Below is a small trained network, with its code and all its weights. Each question gives an input and a target symbol and asks what happens when units are switched off, that is, made to give their printed mean instead of their output.

import numpy as np


def w(rows, s, z=0):
    codes = np.array(rows[::2]) - 128.0
    scale = np.full(codes.shape[1], s)
    scale[-1] = z or s
    return codes * scale


def softmax(a):
    e = np.exp(a - a.max(-1, keepdims=True))
    return e / e.sum(-1, keepdims=True)


def log_softmax(a):
    a = a - a.max(-1, keepdims=True)
    return a - np.log(np.exp(a).sum(-1, keepdims=True))


def net(x, mask):
    ids = ['ΛΨΩαβεηθμξστ'.index(c) for c in x.split()]
    T = len(ids)
    res = E[ids] + P[:T]
    u = 0
    for l in range(3):
        r = res
        for j in range(3):
            rows = slice(2 * j, 2 * j + 2)
            q, k, v = (r @ M[l][rows].T for M in (Q, K, V))
            z = softmax(np.where(np.tri(T) > 0, q @ k.T / 2**0.5, -1e9)) @ v
            o = O[l][rows]
            res = res + np.where(mask[u + j], z, o[:, -1]) @ o[:, :-1]
        u += 3
    return log_softmax(res[-1] @ U[:, :-1].T + U[:, -1])


Q, K, V, O = {}, {}, {}, {}
E = w([
[151,4,69,108,131,81],'Λ',
[169,186,170,101,120,158],'Ψ',
[120,202,144,173,60,142],'Ω',
[127,82,194,128,168,43],'α',
[138,146,91,154,135,74],'β',
[68,128,165,83,205,171],'ε',
[34,88,52,20,56,142],'η',
[109,150,120,126,104,66],'θ',
[73,131,91,88,171,89],'μ',
[107,92,72,86,42,202],'ξ',
[144,58,169,138,173,178],'σ',
[120,143,121,179,210,154],'τ',
],0.021)
P = w([
[26,106,156,254,90,103],'0',
[61,114,144,175,61,121],'1',
[82,121,127,164,116,137],'2',
[110,140,116,148,148,135],'3',
[132,155,105,124,167,130],'4',
[153,162,86,92,197,129],'5',
[171,175,77,70,207,133],'6',
[200,181,64,41,239,137],'7',
[178,143,65,66,157,119],'8',
],0.0063)
Q[0] = w([
[189,78,147,171,77,145],'0.h1',
[186,194,44,70,146,236],'0.h1',
[164,116,208,66,75,174],'0.h2',
[218,63,69,161,188,135],'0.h2',
[9,254,43,212,118,147],'0.h3',
[159,88,160,139,25,215],'0.h3',
],0.0083)
K[0] = w([
[136,91,197,148,91,248],'0.h1',
[121,99,103,75,178,125],'0.h1',
[90,129,104,138,112,171],'0.h2',
[160,115,120,97,168,171],'0.h2',
[176,164,77,80,169,140],'0.h3',
[181,113,145,138,64,168],'0.h3',
],0.015)
V[0] = w([
[151,144,100,65,213,102],'0.h1',
[124,175,177,89,112,66],'0.h1',
[104,95,109,88,158,98],'0.h2',
[167,117,214,81,104,45],'0.h2',
[118,125,236,136,18,175],'0.h3',
[127,99,248,222,2,99],'0.h3',
],0.0079)
O[0] = w([
[76,118,151,130,39,120,69],'0.h1',
[145,160,121,185,254,116,131],'0.h1',
[173,165,121,92,98,132,30],'0.h2',
[105,128,157,146,102,128,2],'0.h2',
[139,150,151,91,172,130,177],'0.h3',
[189,170,104,61,142,124,102],'0.h3',
],0.0086,0.0031)
Q[1] = w([
[169,121,213,221,183,122],'1.h1',
[51,151,99,170,163,112],'1.h1',
[240,126,244,107,41,153],'1.h2',
[189,163,115,31,111,2],'1.h2',
[55,124,160,161,119,98],'1.h3',
[85,137,126,194,243,111],'1.h3',
],0.0089)
K[1] = w([
[132,143,172,144,154,92],'1.h1',
[118,46,103,131,152,102],'1.h1',
[212,229,253,156,99,148],'1.h2',
[174,144,112,90,151,102],'1.h2',
[69,68,102,113,125,90],'1.h3',
[120,27,138,111,158,78],'1.h3',
],0.011)
V[1] = w([
[209,85,102,71,236,2],'1.h1',
[135,145,145,129,46,52],'1.h1',
[95,193,154,66,42,59],'1.h2',
[177,198,175,153,40,153],'1.h2',
[155,198,118,222,30,168],'1.h3',
[105,144,144,173,132,106],'1.h3',
],0.0072)
O[1] = w([
[116,86,156,100,24,83,101],'1.h1',
[157,126,105,159,186,63,57],'1.h1',
[80,155,121,197,254,69,251],'1.h2',
[230,140,141,110,188,173,15],'1.h2',
[206,190,69,122,192,140,81],'1.h3',
[123,131,92,105,211,133,131],'1.h3',
],0.0084,0.0032)
Q[2] = w([
[22,203,88,153,137,83],'2.h1',
[162,207,120,128,87,220],'2.h1',
[71,135,119,38,208,196],'2.h2',
[137,213,100,96,74,203],'2.h2',
[44,162,101,162,114,35],'2.h3',
[181,255,178,220,129,93],'2.h3',
],0.0078)
K[2] = w([
[16,195,19,119,181,71],'2.h1',
[165,131,108,113,204,139],'2.h1',
[62,138,66,160,110,178],'2.h2',
[145,104,113,41,160,174],'2.h2',
[72,129,96,200,115,22],'2.h3',
[140,254,167,224,67,151],'2.h3',
],0.0084)
V[2] = w([
[104,151,59,1,59,178],'2.h1',
[180,76,65,146,193,190],'2.h1',
[131,165,131,73,73,93],'2.h2',
[110,78,205,88,165,112],'2.h2',
[73,141,196,130,85,185],'2.h3',
[78,122,193,230,180,81],'2.h3',
],0.0074)
O[2] = w([
[157,98,213,221,186,140,254],'2.h1',
[147,74,206,128,81,184,89],'2.h1',
[77,131,72,178,153,109,147],'2.h2',
[168,90,162,10,155,119,136],'2.h2',
[198,253,93,82,144,195,165],'2.h3',
[133,64,157,76,172,128,186],'2.h3',
],0.0071,0.007)
U = w([
[120,116,151,158,80,93,67],'Λ',
[142,145,133,124,147,109,68],'Ψ',
[221,241,102,102,222,79,185],'Ω',
[137,123,192,78,114,56,160],'α',
[213,72,52,180,98,71,207],'β',
[77,201,173,72,134,160,2],'ε',
[123,132,254,193,190,68,26],'η',
[161,148,118,126,141,57,92],'θ',
[65,149,49,124,185,123,123],'μ',
[147,124,137,151,146,121,44],'ξ',
[181,70,162,82,116,157,239],'σ',
[131,102,43,167,79,224,83],'τ',
],0.0088,0.0059)

Each question gives the input, a string of symbols that net reads in full, and the target symbol t.
The units are the heads (2 rows each of Q, K, V and O). Each row of codes is followed by its name. A weight is (code - 128) times the scale printed after its matrix; where a second scale follows, it is the last column's (O and U).
mask holds one flag per head, layer by layer. A switched-off head (its flag False) gives its mean, the last column of its rows in O, instead of its output. The means were averaged over made-up inputs and are rounded, as every weight is.
A unit's drop is (log p(t) with every unit on - log p(t) with that unit switched off) / (log p(t) with every unit on - log p(t) with every unit switched off).
The circuit of an input: a set's keep is (log p(t) with only the set's units on - log p(t) with every unit switched off) / (log p(t) with every unit on - log p(t) with every unit switched off). Starting from all 9 units, units are removed one at a time, each time the one whose removal leaves the highest keep (on an exact tie, the one counted first), for as long as the keep stays at least 0.8.
units of the circuit, in order: the units of the circuit, biggest drop first
most important unit: the unit with the biggest drop
heads that matter: for each layer, one digit per head in row order, 1 if its drop is at least 0.15 and else 0, layers parted by /
input Ω Ω Ω Ω Ψ Ψ β σ τ, target τ: heads that matter -> 000 / 010 / 000
input Ω σ Ω Ω Ω σ Ω τ τ, target τ: units of the circuit, in order -> [0.h3, 1.h2]
input Ω μ η β τ, target η: heads that matter -> 000 / 010 / 001
input Ω σ Ω η Ω Ψ Ω η Ω, target η: units of the circuit, in order -> [2.h1]
input μ μ σ η Ω η η η Ω, target η: units of the circuit, in order -> [2.h1, 1.h3]
input Ω Λ Ω θ Ω Ω τ η Ω, target τ: units of the circuit, in order -> [1.h2, 0.h3]
input μ Ω Ω β, target μ: units of the circuit, in order -> [2.h1, 1.h2]
input η Ω μ θ, target μ: units of the circuit, in order -> [2.h1, 0.h3, 1.h2]
input Ω β μ η η Ω η η τ, target η: heads that matter -> 000 / 000 / 000
input ε Ω μ ε μ θ, target μ: heads that matter -> 101 / 010 / 100
input Ψ μ β β θ Ω ε, target μ: units of the circuit, in order -> [2.h1, 0.h3]
input ε β η Ω μ Ω ξ Ω σ, target σ: units of the circuit, in order -> [2.h1, 1.h2, 0.h3]
input μ α η β τ ε, target η: units of the circuit, in order -> [1.h2, 2.h3, 0.h3, 0.h2]
input Ω Ω Ω η σ, target σ: units of the circuit, in order -> [2.h1, 1.h2]
input Ω ξ Ω μ μ μ Ω σ ε, target μ: most important unit -> 0.h3
input α Ω θ, target α: heads that matter -> 100 / 101 / 011
input Ω η Ω Ω Ω, target Ω: heads that matter -> 001 / 000 / 000
input α Ω Ω Ω α Ω, target α: units of the circuit, in order -> [0.h1, 1.h1, 2.h2]
input Ω Ω η α Ω μ α, target α: heads that matter -> 100 / 101 / 000
input σ Ω β σ, target Ω: heads that matter -> 001 / 011 / 000
input τ μ Ω Ω β η θ τ β, target η: most important unit -> 1.h2
input Ω Ω Ψ η θ, target η: heads that matter -> 000 / 000 / 100
input σ Ω α α η β μ σ, target Ω: heads that matter -> 001 / 101 / 000
input μ η η Ω τ μ τ, target μ: heads that matter -> 101 / 011 / 100
input Ω α β, target α: heads that matter -> 000 / 101 / 010
